-24	-4	-21	87
-54	-33	-43	47
-63	-43	-60	46
30	26	27	19
23	29	29	34
42	18	31	-75
-32	-28	-30	-21
36	27	36	-36
=>
42	18	31	-75
36	27	36	-36
30	26	27	19
23	29	29	34
-24	-4	-21	87
-32	-28	-30	-21
-54	-33	-43	47
-63	-43	-60	46

-1	-4	-17	56	16	-16
2	9	0	2	-30	34
29	31	-46	-28	-7	9
12	-15	25	66	28	-6
-22	-28	-15	44	-13	11
-17	57	22	17	37	47
-11	31	-12	-26	-19	7
-10	-10	34	-51	57	50
-4	-1	-4	2	42	13
20	-12	36	-42	21	-23
=>
29	31	-46	-28	-7	9
20	-12	36	-42	21	-23
12	-15	25	66	28	-6
2	9	0	2	-30	34
-1	-4	-17	56	16	-16
-4	-1	-4	2	42	13
-10	-10	34	-51	57	50
-11	31	-12	-26	-19	7
-17	57	22	17	37	47
-22	-28	-15	44	-13	11

12	64	4	59	30
4	-8	9	8	-8
2	-16	-3	-14	-2
-10	-40	-14	-56	-10
-2	25	-9	17	11
=>
12	64	4	59	30
4	-8	9	8	-8
2	-16	-3	-14	-2
-2	25	-9	17	11
-10	-40	-14	-56	-10

56	57	-50	-15	-46	-55	-17	60	-18	60	58	62
7	7	3	-4	5	-1	-4	2	-4	4	8	3
-23	-25	81	-50	82	82	-47	-44	-46	-37	-28	-49
-29	-28	-32	38	-36	-27	37	-14	37	-21	-28	-12
20	20	-19	-9	-20	-23	-11	21	-12	22	21	23
-13	-14	22	-17	22	23	-16	-19	-15	-17	-15	-20
49	50	-40	-14	-38	-46	-17	52	-18	52	51	54
=>
56	57	-50	-15	-46	-55	-17	60	-18	60	58	62
49	50	-40	-14	-38	-46	-17	52	-18	52	51	54
20	20	-19	-9	-20	-23	-11	21	-12	22	21	23
7	7	3	-4	5	-1	-4	2	-4	4	8	3
-13	-14	22	-17	22	23	-16	-19	-15	-17	-15	-20
-23	-25	81	-50	82	82	-47	-44	-46	-37	-28	-49
-29	-28	-32	38	-36	-27	37	-14	37	-21	-28	-12

23	33	-63	46	1	2	5	5	48	-9	-6	-22
44	-27	-65	-5	53	8	51	-36	-18	52	-1	-34
70	15	90	-81	-7	26	53	23	-54	8	24	22
=>
70	15	90	-81	-7	26	53	23	-54	8	24	22
44	-27	-65	-5	53	8	51	-36	-18	52	-1	-34
23	33	-63	46	1	2	5	5	48	-9	-6	-22

3	-2	4
26	-28	65
16	-15	24
-11	8	-6
23	-21	42
=>
26	-28	65
23	-21	42
16	-15	24
3	-2	4
-11	8	-6

-2	-27	-24	40	-47	-39	48	-19	-2	79	-50	-56	-63	-33	32
43	-26	-24	12	-50	-40	30	-15	4	63	-19	-67	-32	-32	9
13	-34	-19	6	-15	-54	-2	-67	-33	83	-52	-24	-67	-30	2
10	-15	-29	68	15	-67	-13	-24	-17	38	-50	-19	-50	-33	29
84	-40	-5	38	-22	-36	6	3	0	49	0	-14	-51	-61	14
=>
84	-40	-5	38	-22	-36	6	3	0	49	0	-14	-51	-61	14
43	-26	-24	12	-50	-40	30	-15	4	63	-19	-67	-32	-32	9
13	-34	-19	6	-15	-54	-2	-67	-33	83	-52	-24	-67	-30	2
10	-15	-29	68	15	-67	-13	-24	-17	38	-50	-19	-50	-33	29
-2	-27	-24	40	-47	-39	48	-19	-2	79	-50	-56	-63	-33	32

39	30	-32	-12	58	-31	4	6
59	60	-13	41	77	-55	6	-6
-22	21	-10	44	-5	-36	9	4
-30	16	36	29	-34	4	-1	16
32	27	-16	3	41	-16	3	8
47	27	-48	-6	76	-52	21	-1
-3	-52	2	-51	-30	43	-7	-11
-63	-43	29	18	-76	22	-6	-2
18	-11	-22	-10	20	-7	13	-7
=>
59	60	-13	41	77	-55	6	-6
47	27	-48	-6	76	-52	21	-1
39	30	-32	-12	58	-31	4	6
32	27	-16	3	41	-16	3	8
18	-11	-22	-10	20	-7	13	-7
-3	-52	2	-51	-30	43	-7	-11
-22	21	-10	44	-5	-36	9	4
-30	16	36	29	-34	4	-1	16
-63	-43	29	18	-76	22	-6	-2
---
38	45
29	43
-29	-67
=>
38	43

43	-21	44	-78
-24	8	-14	13
-1	-4	24	-5
50	76	-78	-27
=>
43	8	24	-27

-71	-20
-73	-7
=>
-71	-7

-23	-14	-15	41
48	42	44	-53
72	66	68	-63
=>
-23	42	68

-2	-12
-9	-8
8	-17
-35	-37
-69	2
=>
-2	-8

-35	-16
-40	-37
65	-17
24	31
10	-30
=>
-35	-37
